Rows near named flat spaces through zero
qzqm: [ 21  -6  15  31 -42  48 -64  80  64  -3  23 -28  28 -23  12  29 -61 -12
   8 -28]
czhm: [  8 -48 -62  99  -3 -12  47  45   1 -18  -7  10  47 -23  -8 -11  30  19
  22  26]
jzmj: [-20  30  15  89  -3 -12  21  53 -16 -46  -2 -23 -17  19   3 -25 -15  10
  15 -34]
jzmj: [-36  30  19 -12  32   8 -12   1  -2   1  -7 -11 -34   4   5 -12 -52   9
   7 -25]
tpsl: [ 78  10  -3  -5 -57 -57  18  11 -54  31 -27 -14  30  35 -67 -28  56  -1
   3 -32]
czhm: [-57  32   7 -31  25 -12 -12 -63 -20 -18  17  49 -36 -16  59 -36  -7  10
   9  44]
tpsl: [-49   7 -36 -35  67 -15  -7 -23 -10  40 -22  25  -8 -33  -5 -42 -60  40
  33  11]
btmf: [ 29  10  28  61 -91  39   5  -3 -13 -67  16  -1 -26  19  68  19  42 -46
 -25  13]
lppr: [ 16   1  22 -22 -15  -1  -2 -14   3  -5  11  -4  -2  17  -3  19  30 -16
 -19   0]
czhm: [-12   6   8  64 -26 -13  10  15   1 -56  33  17   6   1  38  -9  39  -4
   2  25]
lppr: [  3  -7 -15  36 -39  50 -12   2   2 -18  -6   7 -15 -22  55   4 -28 -15
   3  15]
czhm: [-29  29  57  13 -28  -5 -28 -14  25 -71  71  26 -12   7  69  11  43 -22
 -18  35]
qzqm: [ -6   0  34 -17 -16  35 -17 -20  27 -28  29   0 -18   6  40  40  13 -30
 -29  15]
jzmj: [ -2  32  47 -13   0 -43  27 -29 -31 -30  16  -4 -22  49 -13  -3  65 -10
 -23  -8]
tpsl: [  0  40  72 -52  26 -72 -15  14  12  -1  41 -22  14  50 -65   5  45   5
 -15 -39]
jzmj: [-14  13  21 -82  16  38 -53 -28  26  33   2  -1 -23 -14  16  18 -59  -9
  -7  -7]
tpsl: [  5  -5 -11  76 -39  20  17  21  -9 -41   0   2  -5  -4  37  -4  10 -10
   3  10]
qzqm: [ 16  25   4 -39 -24 -36 -28 -19 -23  21   5  23  10  -3  -3 -36   9   7
  13   6]
tpsl: [-15   1   3  72 -14 -36   1  41  19 -51  48  20  36  -9  19 -15  40  11
  14  25]
btmf: [-15  25  11  24  -6 -39  -2   7 -13 -25  22  18   4   4  11 -33  20  12
  14   8]
qzqm: [-30 -17   3  22  40  -2  28   3  22 -27  18  -2   2   4   0  22  23   3
 -11  14]
tpsl: [ 41 -47 -70 -50 -11  13  -8 -30  -8  71 -36  26  36 -42 -15  -7 -11   8
  15  31]
czhm: [-15 -20  15 -72  59 -31 -24  -1  58  28  41   4  43  -7 -44  31  18  13
  -9  11]
tpsl: [ 60 -19  36 -47 -41  -2 -16   2  30   9  28 -20  33  27 -34  56  64 -34
 -39  -7]
lppr: [  6  -6  12  45 -33  50  -7  27  22 -32   6 -19 -12  -1  34  29 -17 -23
 -11  -7]
btmf: [-22   2  20  17  11  14 -49  58  64 -12  39 -11  23 -21   8  17 -44   6
  10 -11]
jzmj: [  7  10  21 -59  -7  14 -54  -2  28  27  14  -2   4 -10   1  12 -33  -7
  -2  -9]
lppr: [-29 -16 -45   9  49  32  22  -4 -10  27 -47  -6 -22 -23  -2 -10 -66  20
  18  -7]
lppr: [-16  14  35 -50  11 -51 -16 -37  13 -16  55  33  17   9   6   0  65  -1
 -13  36]
lppr: [ 56 -10   7  54 -61  61  10  52  -2  -5 -37 -60 -14  23 -12  36 -26 -32
 -16 -56]
czhm: [  2 -30 -29 -14  15  20   1  -6  16  22 -10   5  13 -22  -3  14 -14   3
   1  15]
jzmj: [ 17  -6   6   9 -17 -18  26 -16 -15 -18   7   5   4  19  -3   7  59 -11
 -15  13]
qzqm: [ -3 -13  -7  21  10  22  15  13   7  -4 -12 -16  -7   1  -2  15 -13  -3
  -4  -9]
lppr: [  2  -5  -8 -17   1  13   4 -22  -8   9 -12   4 -11  -3   7   3  -4  -5
  -5   7]
czhm: [ 17 -36 -51  52  -2   7  32  26  -7  10 -28  -3  23 -17 -15  -5  -2  11
  15   4]
btmf: [  8  17  16 -21  -8   3 -24   9   2  14  -3 -12  -5   5 -10  -3 -25  -2
   2 -23]
qzqm: [-38 -20  15  -8  54  23  49 -42  12 -31   6  -7 -34  20  12  48  34 -15
 -37  19]
btmf: [ 41 -35   4  85 -66  15   1  63  43 -50  40 -12  49  -1  14  40  54 -24
 -13  13]
czhm: [-16  48  72 -53 -12  -2 -42 -27  11 -24  41   1 -32  25  28  12   7 -22
 -23  -7]
qzqm: [  0   1  -6   2  -4   4  30 -36 -32 -10 -16   8 -24  11  14  -4  23  -8
 -10  12]
jzmj: [-45  12   0 -33  48  35  -2 -32  -3  12 -22  -2 -48  -9  21   1 -62   4
   0  -6]
jzmj: [-32  18   4  31  30  -9  35  -4 -26 -22 -14  -7 -32  16   2 -17  -5  10
   3 -12]
btmf: [  7   4  -9  28 -20 -30  36 -24 -40 -25  -1  21  -3  13  11 -23  57  -1
  -1  23]
btmf: [-57  -8 -33  26  63 -58  40 -21 -12 -19  17  45  16 -18   4 -39  36  39
  22  49]
qzqm: [ -1  -2  26   2 -15  22 -45  36  54 -14  38  -9  18 -11  16  29 -18 -11
  -5  -3]
tpsl: [-11 -24 -24 -74  42   0 -26 -27  28  51   2  21  23 -32 -14   7 -22  15
   6  24]
btmf: [  4 -29 -19   7  35 -35  -9  56  44  26  18  -8  64 -17 -58   5   0  28
  18  -7]
lppr: [ 24  12  59 -13 -40 -18 -17   3  24 -36  53  -6  14  32   2  34  69 -29
 -32   2]
[-57  84  81 -63  66 -64  10 -41 -41 -13   9 -14 -66  63 -30 -30   5  13
 -12 -46]  jzmj
[ 34  15  25   7 -17 -18   4  38 -10  10 -13 -41   5  35 -53   4   5  -4
  -5 -54]  czhm
[  8 -40 -30  23  28 -37  13  45  34  14  16   0  66 -15 -50   7  27  24
  13   9]  btmf
[-38 -17 -21 -78  54  14 -21 -58  21  34   5  36  -5 -37  21   5 -27  11
   2  43]  czhm
[-12  82  56  -3 -56  -4 -26 -36 -58 -40   4  12 -69  28  62 -46 -10 -18
   0 -14]  btmf
[ 12   5   7 -20  -3   8  -6   1  -3  16 -13 -15  -7   8 -15   6 -14  -5
  -4 -20]  czhm
[  2 -25 -40 -26  38  -3  12  -4  -3  48 -31  -1  15 -16 -38  -5 -24  20
  12  -3]  czhm
[  4  32  28  -6 -25  -2 -27   9  -6  -6   6  -6 -13  10   9 -12 -17  -6
   3 -20]  btmf
[-32 -21   7  41  40  -8  -3  54  62 -28  44  -8  35 -12  -9  26   3  13
   3   6]  qzqm
[-27 -30 -43  37  28  41  62 -39 -25 -17 -37   9 -37 -10  34   8  -1  -2
  -7  30]  jzmj
[-38 -42 -27  65  39 -14  15  39  55 -37  46  21  49 -32  12  14  26  21
  11  46]  btmf
[ 21  29   6 -46   4 -50  -9  -2 -36  45 -22  -6   6  18 -55 -38  -5  18
  15 -34]  btmf
[-50  -2  33 -22  16  22 -21 -43  46 -51  63  34 -15 -13  73  35  28 -19
 -25  58]  lppr
[-36  -3  29 -48  31   7  -6 -51  29 -24  41  22 -15   1  35  33  32 -14
 -28  40]  lppr
[  4  -1 -40 -14  40 -29  38 -10 -50  51 -59  -8  -5   5 -57 -38 -21  30
  21 -25]  qzqm
[-37  36  15  42  26  -7   0  39  -8 -17  -8 -20 -25   8  -3 -28 -53  19
  21 -38]  jzmj
[ 50  36  35 -72 -92  39 -72 -38 -15  21  -1   7 -26   1  45   0 -24 -40
 -13  -7]  qzqm
[-60  -3  69   5  70  10   3  26  82 -59  67 -30  -8  26  -1  73  20 -12
 -39  -7]  lppr
[-54 -26   3  35  80 -36  24  37  56 -31  48   1  37  -5 -25  22  29  26
   1  18]  qzqm
[-14 -95 -75  -2  52  22   8   3  73  25  19  33  70 -66   0  42  11  17
   5  72]  czhm
[ 17 -10   4  41 -40  56 -21  42  29 -16   0 -24  -2  -9  26  29 -36 -21
  -5 -16]  qzqm
[-48   5 -23  31  44 -66  38 -22 -26 -26  18  45  11  -9   7 -49  46  35
  22  45]  btmf
[ 11 -36 -44 -24  19 -17  19 -24  -4  32 -11  22  30 -19 -21  -3  26  13
   5  31]  jzmj
[ 37  10  13 -19 -58  55 -40   2   0  15 -18 -18 -21  -2  24  15 -44 -28
  -8 -23]  qzqm
[ 23  -3 -24  15 -14  21   2  23 -18  28 -42 -21  -5  -4 -18 -11 -44   4
  14 -31]  qzqm
[ 22  -5   4 -30  -4  61 -28  22  19  41 -36 -44 -18  -2 -18  31 -77 -14
  -6 -49]  qzqm

Rows near named flat spaces through zero
ld-cf: [ -3   7  28   1  -1   5   5  17 -43 -20  -4  11 -42  -5  13  -4   9  39
  14 -11]
lm-gq: [ 13 -23  29   3  32   6 -24   8 -30 -11  -9  -7 -36 -36  41   4  22  48
  40  13]
lm-gq: [ 17 -16   8  -4  45  34 -21 -19  25   1 -13 -12  11 -18   7  -6  -8  -4
  30  34]
hd-sm: [-18  23 -28 -15 -51  -5 -19  16  13 -49   6   9  24  21  16   6 -42  -3
 -59  -3]
qj-tn: [-49  -5  -2 -15  -2  43  -7  40 -26 -33  11   8  40   5  71  -3  10  -7
 -41  -4]
qj-tn: [ 51  16 -20  18 -15 -52  31 -26  44  54 -21  23  24   5 -61  18 -16 -51
  24 -12]
lm-gq: [ 22  11  36  19  55  21 -47  14  -8 -24  54 -15   2 -55  -1  87  -2  26
 -11   8]
ld-cf: [ 20 -14  -5  -5  20  32  -7 -18  14 -74  -3  27  39 -21  43   8 -18  13
  37   9]
hd-sm: [-20  24 -21 -11 -55 -30  -7  19   8  10 -15 -12 -45  39 -34 -22 -27  -2
 -41  -4]
ld-cf: [ -5  30 -20  -3 -45  -8  14   8   3  48 -18  23  71  33 -14  -8 -14 -39
 -44 -29]
hd-sm: [-53 -36 -48  -2  46  48  24  66  45   8 -14  10  -5  29  13 -12  30 -75
  50 -22]
ld-cf: [-22  10  13  -5   2   3  -8  14  -3  -9  23 -21 -20  -2   8  13  -8 -16
 -51  28]
hd-sm: [ 26 -11 -12   7  13   1  19 -46  24 -37  13  11   5  -3 -32   1  -4  13
  49 -10]
qj-tn: [ 21  13   1  -1  -4   3 -58 -19   9   8  -4 -33 -40   4 -63  -4 -24  69
  12  -7]
ld-cf: [-24  -2  -4  -9  -2  25  21  20  -9   5 -17  19  29  17  30 -23   8 -28
  -3  -7]
hd-sm: [-16  -4   6   2  31   8  36  28  17  58 -32  -8 -75  28 -45 -33  14 -52
  39  10]
lm-gq: [ 48  56  30  12 -16   7  -7  28 -30  31 -34  62  78 -13   8  43 -29  -4
  -6 -37]
qj-tn: [-23 -15  -8  -9 -25  16  -8  31 -50 -14 -25  26  29   6  67 -27  28  48
  17 -44]
hd-sm: [ 59  37  59   8   3  -3   6 -63 -26   2   8  12  27 -28 -27  17 -28  27
 -12  23]
ld-cf: [-13 -12   6  -1  19  15   4   0  -5  19   2 -10   4   0   7 -11  18  -9
   2   6]
hd-sm: [ 70  20   6  10  14  17 -14 -52  26 -29   1  36  89 -29 -18  40 -41  12
  30  -7]
lm-gq: [ 17 -11 -17  -4  -9 -12 -20 -20  19 -36   0  -1  14 -14  18   7 -16  16
   5  12]
lm-gq: [ 34  11 -51   3 -60 -78  -3 -41  61 -65  22   0 -17   3 -42  29 -54  -3
 -21   9]
qj-tn: [-22  14  -7 -15 -21  10 -25  28   5 -16  -7  -6   3  11  25  -2 -27 -11
 -49  17]
ld-cf: [  6 -22  28 -11  63  70 -58 -25  -1  18   2 -30  82 -40  55   1   6  11
 -12  47]
hd-sm: [ 28   1 -20  17  57  59 -13   6  46 -47  21  35  59 -17 -27  59 -15  -9
  66 -40]
qj-tn: [  1   8   9   5   8   6  20 -41   6 -15  39 -14 -11   8 -54   1  -3   6
  -7   1]
ld-cf: [  5 -25 -31  -5  27  11 -14 -21  62  -8   4 -16  40 -10  11   7 -14 -48
   1  38]
lm-gq: [ -2 -15   7   2  14  14 -13  19 -26  -2  -5  11  26 -20  49   9  23  20
  16 -14]
qj-tn: [ 13  17  -8   3  23  -2 -35  91  39  63 -62  12 -18  -7  13  34 -25 -70
  10  17]
hd-sm: [ 13   7  -5 -14 -44 -39   7 -16   7  52 -55  -1  11  16  15 -46 -20 -30
 -27  34]
lm-gq: [-34 -49 -20   5 -18 -33  -7  25 -50   3  13 -11 -15 -12  60  -9  72  58
  18 -45]
lm-gq: [ 11  24  50  -4  24  43 -12   5 -32  25 -21   4   2  -7   1  -9  -9  14
  -1  14]
ld-cf: [-29 -20 -40  -1  -5 -13  28   3  36 -17  17  -8 -21  23 -16 -10   8 -38
   3  -3]
qj-tn: [-20  25  14  -9  -5  56 -55  13 -36  22   3 -18  26  18 -24 -11  -3  68
 -26 -38]
ld-cf: [-47 -29  17 -10  35  38  -4  21 -24 -34  20 -26 -52  -5  39 -18  29  18
   2  21]
qj-tn: [  7  23 -24   2 -23  -6  -1  -1  27   1   0   9  14  22 -45   9 -27 -13
  -9 -21]
hd-sm: [-17  18   8   0  21  43  11  19   5 -46  28  15   6   6  -8  24 -15 -19
 -11  -6]
hd-sm: [ -2 -52 -10  16  91  36 -24  49  25 -20   9  -4 -32 -42  32  44  41  -3
  91  -6]
lm-gq: [-23  -3  24  -4  68  63  12   2  23  14  14 -24 -21   5 -26  -8   1 -50
   2  41]
ld-cf: [ 19 -31  19  12  38  17   9 -29 -30  -1   1   4 -16 -20  -6 -14  43  61
  84 -27]
qj-tn: [-17   0 -20 -12 -61 -21  33 -57 -11 -64  33   7  39  22  11 -29  -9  19
 -47  -7]
lm-gq: [ 12  21 -15  21  17 -17  30  29  46 -32  37  28   0  -9 -30  77 -21 -75
  -6  -6]
qj-tn: [-12 -13  -2  -6  11  14 -22  18  -3  -7   0  -6  21 -15  47   7   6  -2
 -13  13]
[-53 -38  -1  -4  28  59  19 -10 -42  38  15 -14  41  22  10 -53  74  28
  25 -46]  ld-cf
[ -1 -21 -38   7 -21 -62  26  -9  36 -28  13 -10 -69   8 -26   2   3 -14
  20   3]  lm-gq
[-43 -11 -35  -9 -19  15  14  11   8 -46  23   7  25  24  21  -9   5 -13
 -21 -20]  hd-sm
[ 26   3 -10  -8  -9   4 -15  13  15   6 -57  29  31  -2  33 -12 -25 -11
  26   6]  ld-cf
[   8    9   48   11    5  -19   68   -4  -48   19  -23   15 -122   18
  -53  -42   25   24   65  -12]  qj-tn
[ 26  27  21   6 -18  -1 -14 -18 -30   9   5  13  38  -8 -14  15  -9  41
 -13 -25]  ld-cf
[ 30  20  28   8  44  47  34 -30  14 -19   9  32  41  -8 -29  17 -20 -32
  29   6]  hd-sm
[ -35   33  -24  -20  -67   -3  -38   48   -9   -1   -9    5   58   24
   46    6  -33  -13 -101   -9]  hd-sm
[-41  33   0 -14 -56  23  19  41 -51 -20 -22  32 -21  54  -5 -44  -8  37
 -14 -57]  qj-tn
[ 12 -16  27  10  53  16 -20   8  -8  18   4 -18 -30 -31   0  19  22  17
  36  13]  lm-gq
[ 20  -2  34  -2  18   1  13 -28 -11 -32   6   3  -5 -28  31   4  -9  -2
  -1  45]  hd-sm
[-12 -24 -35  -9 -28 -22 -58  34   0 -12  -9  -8  41 -20  82  17   6  21
 -28  -3]  hd-sm
[ 70  47  51  20   0 -18  21 -31 -20 -35  15  48  29 -40 -12  61 -37   6
  -1   5]  ld-cf
[ 40  -9 -31  -1  -3 -44 -41  -9  68 -78  -1 -13 -64 -26  -7  36 -54   8
  23  44]  ld-cf
[-43  18 -12  -4 -36  21  42   5 -29 -32  34  28  47  37  -1  -9   9  -4
 -38 -51]  ld-cf
[-84 -43 -35  -5 -41 -43  41  23 -33 -33  45 -28 -77  30  26 -34  63  17
 -25 -27]  lm-gq
[-36  21  42 -13  29  52 -34  23 -18   4  21 -41 -31   1   0   0 -14   1
 -63  43]  qj-tn
[-30   9  20  -9  -1  31  16  14 -33  28 -11   1   4  22   6 -34  14  -4
 -18  -6]  lm-gq
[  6  -7 -18  13  14   8 -30 -12   7 123  -3 -26  76   8 -52   0  39   4
   6 -48]  lm-gq
[ -3  -7   9   4 -18 -33 -47  19 -40  40   3 -29 -16 -20  21  12  27  56
 -24 -13]  hd-sm

Rows near named flat spaces through zero (a row that begins with a name and a colon came from that space)
nb-pf: [-25  53 -37  69 -22  53  -9  -8  23  16 -15 -45  44  30 -23   8  41 -40
  33   0]
nb-pf: [-19  39  12  -4 -31  29 -53  75  40  54  17   9 -21  -7  29  -6  -9 -29
  34 -13]
nb-pf: [ 24  -6   4 -16  25  24 -89 -21  38  10  -2  22 -37 -65 -10 -57  76 -34
  -9  -3]
hn-cm: [  2   7  26 -27 -11 -38  10   6 -35  14  -9   8  -5  -3  -3 -10  -6  42
 -16 -32]
hn-cm: [ 52  34 -26  37 -12  31 -26 -35  86 -22 -47   0 -43 -51 -45 -19  -1  29
  15 -16]
hn-cm: [ -4  56  14 -13 -19 -37  42  29 -27   1  -3 -19  -4 -13 -32  12 -80  32
  -5 -57]
nb-pf: [ 22   3 -37 -80 -26 -22  55  25  31 -22  -4  23 -52 -68   4  35 -47  13
 -52  34]
hn-cm: [-38  42  17 -10 -54  27  11  -6   1  50  14  12   6  34  19   3   3 -23
  35  -1]
nb-pf: [ 11 -24 -23  39  -9   5  16   2   2  -7  -5 -25  25  26 -15  10  34  28
   5  -5]
fm-qc: [ -1  10  -7 -14  -7  -7   3   4  -7   5  -5  -4   1 -14  -7  -2  17   1
 -15  -4]
ph-br: [-19 -46   4 -51 -13  -9  43  -4 -23   5  29  31   1  26  47  26   0 -10
 -14  51]
ph-br: [ -8  -6 -17  48  11  18 -43  91   4  17  57 -54  27  -3 -31  -8  25 -35
  26 -58]
fd-jb: [  5 -39 -38 -52   4 -31  49  44  -2 -28 -11  12  -9 -14  44  53 -26  13
 -57  70]
fd-jb: [ 17 -28 -38  -6  18   3  29  11  15 -40  34 -20  -6 -34 -30  17 -16 -23
 -17   6]
mb-lc: [ 16  45 -34  -5  -8 -17  20  11   5 -17 -28 -29  -4 -49 -46   6  -6  16
 -34 -25]
mb-lc: [ -5  69 -11  19 -24  44  -9 -38  53   5 -26   3 -17 -15 -15  -3 -21 -31
  28   9]
mb-lc: [-26  42  -1 -52 -42   4  17  28  -8  37  39   0 -10 -27 -10   1  -1 -37
  -5 -22]
fd-jb: [  -3   48  -19  -19 -109    7   30  -11   14   66  -52    8    2   17
    5    5   90   67   -7   -4]
fd-jb: [ 14 -22   8 -41 -11 -47  21  61 -22   5  16   4 -17 -20   3   9 -24  49
 -28 -29]
mb-lc: [ 12 -33 -34  -1 -20   3  55 -11   5 -19  23 -14   8   4 -23  22  15  13
  -8   6]
nb-pf: [-32  48   0  23 -19  26  -8  26   8  26   4 -15  17  24   9  11 -21 -35
  31  -3]
hn-cm: [ 30 -19  50 -63   8 -82 -30  26 -44  18 -53  42 -34 -29  32 -29  15 101
 -57 -23]
mb-lc: [ 28  34   9 -30 -46 -11  17 -20  30  11 -31  25 -45 -34 -17  -9 -18  56
  -5 -24]
nb-pf: [ -5 -23 -14   2   1 -12  39  38 -10 -15  22 -14  12  18   8  34 -38   6
  -3   8]
fm-qc: [ 29 -24 -17   4 -40  15  -3  26  58  13 -12  18 -30  -2  17  10  18  47
  11  12]
fm-qc: [ 14 -10 -19  51  75  -7   7 -35 -11 -73 -19 -33  23  -4 -32   9 -47 -18
 -11  12]
fd-jb: [  4  39  63  10  40 -20 -30 -76 -31 -12 -32  17 -10  -5 -23 -46 -44  12
  13 -40]
nb-pf: [ -1  -8   4  20   6  10 -24   7   2   8   6  -6   8  10   0 -11  21  -5
  13  -9]
fm-qc: [-23  61   8 -22 -18 -15  28 -30 -39  12  -8 -12  14  -9 -30  -6  -7 -10
 -13 -28]
ph-br: [ 31 -13   5  13   1   5 -30 -16  41  -5 -44  26 -28  -5  18 -10  10  41
   4  18]
fm-qc: [ 19   3 -23  25  11 -19  21 -20  -6 -31 -51 -18  14   2 -16  12   3  43
 -25   8]
fm-qc: [ -6 -37  -7 -10  50   3 -42  30 -11 -10  37  -7   6 -24   8 -12  29 -57
 -16  13]
mb-lc: [-10 -65  54  -6  24 -15 -30   3 -39  19  34  28   8  44  41 -22  18   8
  18  -2]
fd-jb: [ -74   77  -57   12  -45   60   23   19    4   38   11  -41   56   30
   12   41   37 -108   12   48]
hn-cm: [ 29 -21 -35  38  30  27 -22 -10  52 -38 -13 -10 -10 -22 -13   2   6 -14
   3  26]
ph-br: [ 11  32  25 -60 -82 -16  -1  33   2  69  31  16 -40 -43 -32 -35  41  46
   1 -86]
mb-lc: [  3  46  20  -7 -27  18 -16 -28  34  20 -22  26 -31 -12   2 -16 -19   4
  22  -7]
fd-jb: [ 11 -58 -12  22  28  19 -21  14  28 -19  15   6  -2  13  26   9   9 -14
  11  38]
ph-br: [  5   0 -56  30 -47  49 -12  86  61  28  60 -44   1 -23 -37   9  47 -31
  29 -37]
ph-br: [ 37  16 -13  44  15 -28 -19   7  14 -23 -93 -13   1  -4  -3   3   0  82
 -23  -2]
fd-jb: [ -4 -20  -7  49  12  53 -39 -55  42  -2 -34  19  11  43  40  -3  48 -26
  31  68]
fm-qc: [ 18  41 -30  15 -35  27  12 -12  51  -2 -11 -13 -19 -31 -41   1  -2   4
  11 -18]
fd-jb: [-50 114   3   5 -17  18  15 -35 -36  21   9 -39  33 -10 -57 -12 -18 -72
  14 -48]
hn-cm: [ 16  78  11 -38 -32  10 -62  25  75  35 -75  49 -71 -59  40 -13 -25  18
  -7  21]
ph-br: [-25  32 -23 -48 -45  -5  79 -20 -25   5  21  -8  10  -7 -19  28 -10 -21
 -22   7]
ph-br: [ 19  46 -44  -1 -57  16  33  -6  46   5 -26 -14 -17 -33 -37  13  15  24
  -8 -10]
fm-qc: [ 20   3  13  44 -23  37  23 -23  69 -16   9  18 -33  27  -2  16 -94  20
  69  -3]
ph-br: [ 11   5   4  36  17  -4 -41  37   3   4  -6 -23   7  -6 -16 -17   9  14
   9 -39]
nb-pf: [ 22   9 -11  56 -16  23 -26 -76  11   9 -51 -15  22  16 -38 -37 109  38
  11 -20]
hn-cm: [ 40 -81   5  25  24 -16 -27  -9   4 -16 -25  14  -1  20  19 -14  56  65
  -9  13]
fm-qc: [ 14  -4 -35  79  78  27 -28 -33  17 -66  -9 -48  29 -12 -46  -5  -8 -51
   7   7]
mb-lc: [  2  -4  37  73  55  32 -76 -50  27 -13 -50  21   5  45  38 -24 -13  -9
  47  34]
mb-lc: [ 47  21  25  -1 -16 -22 -11 -39  30  -5 -66  31 -46 -25 -12 -23 -20  88
  -3 -25]
hn-cm: [ 10 -43  -8  32  12   6   3  -7   2 -15   7  -9  16  26   0   4  19  13
  10   7]
[ -6  -9  37  -4   3 -18  -5   7 -24  13   6  14   0  24  18  -7 -23  22
  12 -16]  nb-pf
[  1  28   0 -43 -52   0  30 -16   7  24   8  14 -23 -24 -18  -5  10  12
  -5 -20]  ph-br
[ 34 -11 -34  25  18 -50  39 -22 -25 -48 -92 -23  25   7  -9  25  16  91
 -59  22]  fm-qc
[-14 -41  11 -55 -25  -2  28   1 -11  20  39  36 -12  15  39  12  10  -8
  -4  32]  ph-br
[ -2  22 -21  -2  -4   1  39 -41   2 -24 -30  -2   5   0  -5  21 -19  -2
 -15  32]  ph-br
[-33 -40  17 -20   3  -2   2   0 -46  24  32  11  29  44  39   1  45 -26
  -1  26]  hn-cm
[ -4   9  21  47  64  -9 -42  -7 -26 -25 -18 -21  24  11  -9 -18 -25 -14
   8 -16]  ph-br
[  4   9 -15 -13 -24   3  27  -4   8   1   9  -5  -6 -13 -19   7   2   3
  -5  -8]  mb-lc
[ 39   6 -11  10 -20  57 -87 -38 110  20 -66  52 -59 -35  34 -33  73   9
  16  52]  hn-cm
[ -5  14   4  30 -22  -7  42  15 -11  -1  11 -24  17  33 -20  19 -48  29
  25 -36]  hn-cm
[ -5 -49 -44  11 -19  62   1  33  63   4  62  -1  -5   8  19  25  27 -61
  31  46]  ph-br
[ 31 -24 -26  14  10  -7  10   6  26 -31 -25  -4 -10 -13  -4  15  -7  34
 -16  17]  fm-qc
[-31 -60  17  -3  17 -22  17  37 -59   9  32  -1  41  65  51  23   6  -2
  -2  25]  hn-cm
[ -29  -57   21  -63   59  -70   21   26 -116  -14   44   -7   37    1
   16    2   11  -22  -64    3]  hn-cm
[ 12 -54  23  43  -9  22 -59  54  25  38  38   2   0  34  17 -25  48  22
  51 -35]  fd-jb
[ 22   0 -42  46  30  -2  11 -11   8 -47 -34 -39  21 -11 -35  13   4  11
 -20   5]  mb-lc
[-16 -10  39 -18  29   6 -12 -51 -19  -4  21  30  -7   9  16 -19 -22 -40
  14  16]  ph-br
[ 10 -89 -24  20  47  20  -3 -71 -24 -35  45 -16  35   7 -31 -24 104 -43
 -11  19]  hn-cm
[ -44   22   -3   -8   64   17   -7    0  -23  -31   44  -16   19  -14
    2   12  -65 -121   -1   31]  nb-pf
[ 11  -6 -21 -44 -25 -23   4  32  -5  17 -15   4 -10 -32   6   2  53  29
 -46   4]  fm-qc
[ 27  -6  19  25  22 -16 -22 -33  -6 -15 -29   0  -4  -4 -22 -27   7  42
   1 -29]  mb-lc
[ 14  16  21  47  46   1 -61 -17  19 -17 -68  11  -5  10  25 -15 -22  18
  10  19]  mb-lc
[-10   4 -39  45  29  22   7 -12  -6 -29  13 -48  40   3 -38   8  19 -49
   1   2]  mb-lc
[ -6  40  -7 -28 -17 -12  23  -9 -16   4  -3  -8  -3 -28 -26  -2  -4  -6
 -21 -19]  fm-qc
[-32  50   2 -35 -21 -21  26  12 -33  19 -26   2  12   6  22  20 -19  -5
 -25  17]  fd-jb
[ 20 -25  -3 -28  24 -14  -1 -30  -2 -25  -2  14 -18 -36 -10 -12  12   0
 -29  11]  nb-pf
[-14 -17  27 -24 -14 -18   7 -10 -43  27  12  13  13  25  14 -12  35  16
  -4 -11]  hn-cm
[ 18 -20  11  37   6   2  22 -19  24 -28 -18  11  -8  36  12  19 -64  41
  29  13]  fm-qc
[ 17 -24 -23 -19  12 -13  28   6   5 -31   8  -3 -11 -26 -10  17 -18   4
 -26  14]  fd-jb
